Small tables with named rows and columns. After each table, cells are looked up by row and column.

Nulufu
cols = Fuzurer, Dosinep, Feba
Ruke: [66.45, 16.09, 13.58]
Foririn: [-53.01, 12.34, 8.86]
Lazime: [56.85, 14.53, 37.88]

Lazime, Dosinep => 14.53
Lazime, Fuzurer => 56.85
Ruke, Fuzurer => 66.45
Foririn, Dosinep => 12.34
Foririn, Fuzurer => -53.01
Lazime, Feba => 37.88
Ruke, Dosinep => 16.09
Row with the largest Dosinep: Ruke

Sini:
	Noko	Fitag	Fuf	Pevobos
Nemovo	46.997	75.176	50.988	70.288
Dadop	39.909	32.225	96.605	72.490
Nir	40.248	41.236	91.149	59.270
Rab	61.703	69.752	44.774	78.527
Nabo	43.456	32.379	93.533	70.039
Virunub	40.735	77.848	52.444	57.085
Luv	68.549	31.424	63.930	58.943
Pomim	62.557	27.735	76.600	65.426
Ruze	51.139	76.108	48.053	70.458
Vevalef	93.368	62.977	19.862	60.081
Zuga	48.491	29.451	89.202	70.152
Sed	57.834	27.852	81.516	70.291

What is the Fitag of Sed in Sini? 27.852
What is the Fitag of Ruze in Sini? 76.108
What is the Fuf of Sed in Sini? 81.516
What is the Pevobos of Sed in Sini? 70.291
What is the Fitag of Vevalef in Sini? 62.977
What is the Noko of Nabo in Sini? 43.456
What is the Noko of Dadop in Sini? 39.909
What is the Fitag of Virunub in Sini? 77.848
What is the Fuf of Nir in Sini? 91.149
What is the Noko of Rab in Sini? 61.703
What is the Fitag of Zuga in Sini? 29.451

Kag:
         Kiteg  Rifumu  Lusemu  Viz   Pid  Keletu  Mana  Todipod  Lurev
Dibise     0.3     0.3     0.0  0.7   0.3    -0.7  -0.1      0.2   -0.4
Vop        0.4     0.1     0.3  0.4  -0.1    -0.4  -0.3      0.3    0.3
Pib        0.1     0.2     0.1  0.5   0.4    -0.5   0.0     -0.1   -0.1
Lep        0.4     0.1     0.4  0.2  -0.2    -0.4  -0.3      0.2    0.6
Muzaf      0.4     0.2     0.1  0.5  -0.1    -0.5  -0.3      0.4    0.0
Gasumar    0.1     0.1     0.4  0.3   0.2    -0.4  -0.1     -0.1    0.5
Guto       0.1     0.1     0.4  0.3   0.2    -0.4  -0.1     -0.1    0.4
Biriked    0.3     0.1     0.3  0.4   0.1    -0.5  -0.2      0.1    0.3
Bop       -0.1     0.0     0.3  0.2   0.4    -0.2   0.1     -0.3    0.3
Topev      0.2     0.2     0.2  0.6   0.4    -0.6   0.0      0.0   -0.1
Guf        0.6     0.2     0.1  0.3  -0.4    -0.2  -0.4      0.6    0.1
Neta       0.4     0.2     0.2  0.4  -0.1    -0.4  -0.3      0.4    0.2
Bor        0.5     0.3    -0.1  0.5  -0.1    -0.4  -0.2      0.5   -0.4
Gukuga     0.5     0.2     0.1  0.3  -0.4    -0.2  -0.4      0.5    0.2

What is the Lurev of Neta in Kag?
0.2
What is the Lurev of Guf in Kag?
0.1
What is the Keletu of Gasumar in Kag?
-0.4
What is the Lusemu of Guf in Kag?
0.1
What is the Lurev of Dibise in Kag?
-0.4
What is the Viz of Guto in Kag?
0.3
What is the Mana of Pib in Kag?
0.0

Fidi:
|  | Dez | Nor | Pafero | Belotu | Limi |
|---|---|---|---|---|---|
| Nesoma | 49 | 197 | 143 | 167 | 57 |
| Pur | 183 | 160 | 138 | 207 | 136 |
| Gegemo | 189 | 61 | 70 | 69 | 199 |
| Gitib | 189 | 179 | 54 | 75 | 139 |

Gegemo, Pafero -> 70
Nesoma, Pafero -> 143
Nesoma, Nor -> 197
Pur, Dez -> 183
Gegemo, Dez -> 189
Gitib, Pafero -> 54

Gibalos
fields: Pomata, Fuva, Lur, Nitorav
Vugun: [183, 43, 156, 111]
Rad: [81, 222, 99, 86]
Segilog: [107, 187, 231, 71]
Lezel: [73, 225, 98, 91]
Faz: [245, 22, 196, 137]
Sukufa: [161, 172, 43, 187]
Nal: [84, 138, 111, 197]
Diror: [206, 147, 113, 217]
Notaf: [149, 186, 140, 188]
Bikidi: [72, 236, 132, 98]
Dag: [37, 127, 169, 162]
Tuf: [76, 92, 158, 229]
Vubaza: [185, 176, 105, 216]

Fuva of Tuf = 92
Lur of Nal = 111
Fuva of Nal = 138
Fuva of Rad = 222
Fuva of Segilog = 187
Nitorav of Faz = 137
Pomata of Rad = 81
Lur of Diror = 113
Fuva of Lezel = 225
Fuva of Diror = 147

Muf:
	Nabo	Pidom	Tiz
Beb	38105	35763	39382
Pup	32096	55963	29354
Radu	48479	42793	48512
Kov	36263	78493	31215
Tilabuz	30274	37846	29091
Muram	27823	29380	30854
Bedesuk	53324	7898	55406
Sinoma	53656	30150	55667
Basu	21900	36947	21691
Mup	29316	43948	27901
Kikife	47250	35716	46079
Kotekoz	25101	36636	21259

What is the Pidom of Kotekoz in Muf?
36636
What is the Pidom of Tilabuz in Muf?
37846
What is the Nabo of Basu in Muf?
21900
What is the Tiz of Kotekoz in Muf?
21259
What is the Tiz of Basu in Muf?
21691
What is the Pidom of Beb in Muf?
35763
What is the Pidom of Sinoma in Muf?
30150
What is the Tiz of Bedesuk in Muf?
55406
What is the Nabo of Pup in Muf?
32096
What is the Tiz of Kov in Muf?
31215
What is the Tiz of Tilabuz in Muf?
29091

Table Pofu
	Bifod	Botus	Val	Zupabi	Veso	Gunev	Ledu	Bok	Vog
Ros	28670	71758	26057	42372	39110	64596	50915	74815	43123
Nagalo	41886	80300	30801	76938	36113	19382	26343	51223	39323
Raf	39058	64024	51802	60175	73503	72377	37422	30388	42678
Lanuko	61027	27326	29073	57483	63725	34543	78740	66066	71392
Suf	70256	36736	55016	35943	66811	11636	12965	33706	59416

Ledu of Suf is 12965
Zupabi of Suf is 35943
Veso of Ros is 39110
Veso of Suf is 66811
Gunev of Raf is 72377
Vog of Raf is 42678
Val of Nagalo is 30801
Gunev of Nagalo is 19382
Vog of Ros is 43123
Veso of Lanuko is 63725
Bifod of Suf is 70256
Botus of Raf is 64024
Val of Ros is 26057
Bifod of Nagalo is 41886

Vilebez:
|  | Fozit | Zop |
|---|---|---|
| Zuduno | 14 | 176 |
| Rasan | 149 | 165 |
| Geve | 143 | 163 |
| Gud | 94 | 172 |
| Sufa | 169 | 172 |
| Fofego | 179 | 167 |
| Lobu | 129 | 159 |
| Rof | 134 | 168 |
| Ris | 186 | 165 |
| Goba | 147 | 163 |
| Nepogit | 143 | 162 |
| Zura | 215 | 185 |
| Big | 235 | 192 |
| Tege | 237 | 163 |

Zop of Gud is 172
Fozit of Gud is 94
Zop of Sufa is 172
Fozit of Nepogit is 143
Zop of Tege is 163
Fozit of Big is 235
Fozit of Fofego is 179
Zop of Ris is 165
Fozit of Rof is 134
Zop of Zuduno is 176
Zop of Rof is 168
Zop of Lobu is 159
Zop of Zura is 185
Zop of Big is 192
Fozit of Sufa is 169
Fozit of Rasan is 149
Fozit of Lobu is 129
Fozit of Zura is 215
Zop of Nepogit is 162

